Below is a small trained network, with its code and all its weights. Each question gives an input and a class and asks what happens when units are switched off, that is, made to give their printed mean instead of their output.

import numpy as np


def w(rows, s, z=0):
    codes = np.array(rows[::2]) - 128.0
    scale = np.full(codes.shape[1], s)
    scale[-1] = z or s
    return codes * scale


def norm(h):
    return h / np.sqrt((h * h).mean(-1, keepdims=True) + 1e-5)


def f(y):
    return y / 2 * (1 + np.tanh(0.7978845608 * (y + 0.044715 * y**3)))


def log_softmax(a):
    a = a - a.max(-1, keepdims=True)
    return a - np.log(np.exp(a).sum(-1, keepdims=True))


def net(x, mask):
    res = np.array(x, float).reshape(1, 4) / 4 @ E
    u = 0
    for l in range(4):
        y = f(norm(res) @ A[l][:, :-1].T + A[l][:, -1])
        res = res + np.where(mask[u : u + 8], y, B[l][:, -1]) @ B[l][:, :-1]
        u += 8
    return log_softmax(norm(res)[-1] @ U[:, :-1].T + U[:, -1])


A, B = {}, {}
E = w([
[65,89,138,10,132,173,168,232,175,80,70,134],'x0',
[118,64,60,113,111,215,228,135,7,118,243,118],'x1',
[101,86,162,184,119,243,61,83,67,49,41,85],'x2',
[114,11,49,157,163,118,203,29,254,133,92,81],'x3',
],0.0035)
A[0] = w([
[142,138,107,80,125,41,192,185,213,242,223,169,91],'L0N0',
[194,163,83,251,142,67,79,22,61,151,190,186,71],'L0N1',
[105,70,123,37,136,164,142,228,165,72,69,183,16],'L0N2',
[72,82,182,190,111,229,56,95,109,93,67,112,3],'L0N3',
[87,62,141,37,121,143,147,213,160,57,78,194,24],'L0N4',
[97,48,34,168,190,113,185,47,218,134,92,57,70],'L0N5',
[75,64,184,218,121,246,67,110,117,88,63,75,64],'L0N6',
[149,192,182,119,104,125,76,195,43,136,171,183,41],'L0N7',
],0.0025,0.0027)
B[0] = w([
[170,166,100,91,138,96,149,66,49,8,49,113,249],'L0N0',
[70,183,203,48,114,223,217,147,189,168,106,39,195],'L0N1',
[136,191,191,128,104,195,184,88,149,215,142,32,140],'L0N2',
[200,179,74,85,142,49,176,99,91,108,84,140,149],'L0N3',
[133,193,195,137,113,189,187,90,146,218,148,13,141],'L0N4',
[192,106,253,128,60,145,128,153,132,96,181,228,245],'L0N5',
[187,173,76,58,149,42,178,106,98,85,102,144,200],'L0N6',
[208,21,186,174,100,139,178,120,204,98,138,179,166],'L0N7',
],0.0044,0.002)
A[1] = w([
[144,135,104,123,149,135,132,121,130,115,117,132,98],'L1N0',
[127,87,87,113,158,126,153,102,174,125,107,94,71],'L1N1',
[122,183,151,120,134,129,76,186,65,137,145,138,117],'L1N2',
[81,115,129,168,151,116,74,153,161,151,111,120,3],'L1N3',
[166,110,118,101,109,148,156,155,87,120,150,111,98],'L1N4',
[145,156,159,124,114,102,103,139,164,122,80,116,117],'L1N5',
[166,176,128,253,125,97,107,25,90,190,182,114,49],'L1N6',
[108,37,87,162,148,113,151,80,194,144,112,112,77],'L1N7',
],0.0052,0.0049)
B[1] = w([
[114,123,141,117,114,121,120,140,119,126,128,135,105],'L1N0',
[179,198,187,179,82,164,98,246,89,105,151,194,148],'L1N1',
[212,30,176,165,84,138,182,122,211,87,137,166,252],'L1N2',
[129,141,100,113,196,120,107,178,109,144,123,114,66],'L1N3',
[61,127,99,170,189,135,18,104,220,173,145,143,216],'L1N4',
[64,62,31,139,161,201,109,120,104,156,234,121,247],'L1N5',
[86,198,138,20,108,254,219,234,228,112,70,60,228],'L1N6',
[225,118,210,167,54,168,132,215,154,53,150,231,231],'L1N7',
],0.0047,0.0018)
A[2] = w([
[133,169,184,144,110,127,85,198,61,154,151,143,67],'L2N0',
[154,174,141,166,121,96,100,147,185,141,72,126,50],'L2N1',
[134,172,173,142,110,129,87,188,67,143,148,137,69],'L2N2',
[103,155,175,149,138,60,2,152,219,154,22,138,79],'L2N3',
[146,184,224,146,101,140,51,234,55,150,170,174,47],'L2N4',
[89,122,119,113,139,97,176,43,137,95,128,140,141],'L2N5',
[91,157,209,144,111,159,148,117,138,182,104,83,74],'L2N6',
[164,177,122,214,105,112,117,128,78,152,148,126,3],'L2N7',
],0.0039,0.0047)
B[2] = w([
[140,104,98,140,128,153,206,100,187,85,119,156,72],'L2N0',
[82,110,60,118,111,201,210,117,110,80,163,135,93],'L2N1',
[132,102,99,132,133,152,213,92,188,78,116,154,64],'L2N2',
[64,136,29,155,166,209,147,111,117,119,219,160,252],'L2N3',
[153,78,121,158,108,145,192,95,212,86,133,173,150],'L2N4',
[146,132,167,144,121,131,93,149,115,163,134,130,202],'L2N5',
[138,127,138,128,116,116,129,142,111,153,139,103,131],'L2N6',
[121,159,87,55,114,167,254,142,136,60,109,119,18],'L2N7',
],0.0057,0.0013)
A[3] = w([
[105,103,119,183,116,169,102,98,70,66,27,87,36],'L3N0',
[132,116,161,139,136,109,103,138,124,152,127,114,153],'L3N1',
[132,174,78,106,126,2,183,177,152,174,170,153,49],'L3N2',
[129,96,126,137,119,119,151,132,151,128,98,125,80],'L3N3',
[73,65,43,172,106,179,177,159,35,151,207,129,45],'L3N4',
[41,129,148,54,124,163,176,229,147,140,71,87,3],'L3N5',
[116,98,108,167,113,77,154,125,136,133,124,133,24],'L3N6',
[119,139,107,138,133,111,93,115,150,113,117,127,137],'L3N7',
],0.0054,0.0057)
B[3] = w([
[188,233,90,30,150,56,237,97,125,78,104,170,186],'L3N0',
[123,114,134,142,112,104,127,135,114,140,125,119,166],'L3N1',
[154,168,111,99,145,179,140,42,71,8,15,136,242],'L3N2',
[164,161,137,121,119,161,130,101,134,89,156,157,83],'L3N3',
[52,171,76,160,189,134,50,125,230,134,125,164,255],'L3N4',
[158,232,154,144,101,226,181,79,207,161,133,59,212],'L3N5',
[169,198,136,67,135,254,187,79,175,43,125,148,59],'L3N6',
[117,113,113,129,122,141,164,151,81,135,162,123,136],'L3N7',
],0.0054,0.002)
U = w([
[210,26,213,181,50,129,161,162,185,78,149,227,182],'0',
[105,218,182,89,104,218,198,142,173,190,109,2,150],'1',
[168,186,68,64,173,56,147,62,23,43,42,159,139],'2',
[4,109,15,177,211,159,38,131,151,154,204,171,133],'3',
[113,64,177,159,109,1,46,160,25,245,125,65,4],'4',
],0.0082,0.0016)

Each question gives the input, the list of numbers given to net, and the class t.
The units are the neurons (one row each of A and B). Each row of codes is followed by its name. A weight is (code - 128) times the scale printed after its matrix; where a second scale follows, it is the last column's (A, B and U).
mask holds one flag per neuron, layer by layer. A switched-off neuron (its flag False) gives its mean, the last column of its row in B, instead of its output. The means were averaged over made-up inputs and are rounded, as every weight is.
A unit's drop is (log p(t) with every unit on - log p(t) with that unit switched off) / (log p(t) with every unit on - log p(t) with every unit switched off).
The circuit of an input: a set's keep is (log p(t) with only the set's units on - log p(t) with every unit switched off) / (log p(t) with every unit on - log p(t) with every unit switched off). Starting from the 12 units with the biggest drops (on a tie, the unit counted first), units are removed one at a time, each time the one whose removal leaves the highest keep (on an exact tie, the one counted first), for as long as the keep stays at least 0.8.
circuit, biggest first: the units of the circuit, biggest drop first
most important unit: the unit with the biggest drop
k most important neurons: the k neurons with the biggest drops, biggest first
k most important neurons of layer l: the k neurons of layer l with the biggest drops, biggest first
drop of u: that unit's drop, to one decimal
input [1,-7,-2,-7], class 0: circuit, biggest first	[L2N4]
input [3,5,4,3], class 3: 2 most important neurons of layer 3	[L3N4; L3N2]
input [-5,-4,7,6], class 2: 3 most important neurons	[L3N0; L1N2; L0N6]
input [-8,6,-8,0], class 1: 4 most important neurons	[L1N6; L0N1; L0N6; L0N3]
input [4,-3,-5,4], class 2: circuit, biggest first	[L0N0; L3N2]
input [3,-2,-7,6], class 2: 4 most important neurons	[L0N0; L3N2; L1N2; L0N7]
input [-2,-5,5,-1], class 2: 2 most important neurons of layer 3	[L3N0; L3N4]
input [-8,7,4,-4], class 1: 3 most important neurons	[L1N6; L1N5; L0N1]
input [3,7,6,7], class 0: 2 most important neurons	[L1N7; L1N5]
input [0,-3,-1,2], class 4: 2 most important neurons of layer 1	[L1N5; L1N4]
input [-1,1,-2,-3], class 4: 4 most important neurons	[L1N1; L1N7; L0N5; L0N7]
input [3,-1,7,6], class 2: 2 most important neurons	[L0N6; L3N0]
input [5,-3,-7,-3], class 2: 2 most important neurons	[L3N2; L0N1]
input [1,-6,1,0], class 3: circuit, biggest first	[L2N3]
input [-7,-2,2,6], class 1: 2 most important neurons	[L1N6; L0N7]
input [3,-3,-7,-7], class 0: 2 most important neurons	[L1N2; L2N4]
input [0,-8,6,4], class 3: 3 most important neurons	[L2N3; L0N0; L1N5]
input [-1,-4,-8,6], class 2: 4 most important neurons	[L3N2; L0N0; L1N2; L0N7]
input [5,6,3,5], class 3: 2 most important neurons of layer 0	[L0N1; L0N7]
input [-5,-8,3,0], class 3: most important unit	L2N3
input [-4,4,1,1], class 1: 3 most important neurons	[L1N6; L1N5; L2N3]
input [4,7,5,2], class 3: 2 most important neurons	[L3N4; L0N0]
input [5,7,-7,8], class 0: 2 most important neurons of layer 1	[L1N7; L1N5]
input [1,6,-1,-6], class 0: 2 most important neurons of layer 2	[L2N4; L2N3]
input [1,-3,1,-3], class 4: 2 most important neurons of layer 1	[L1N5; L1N7]
input [5,-4,8,7], class 2: 2 most important neurons of layer 1	[L1N2; L1N6]
input [-7,4,2,8], class 0: most important unit	L1N7
input [-4,-2,0,-1], class 1: drop of L2N6	-0.1
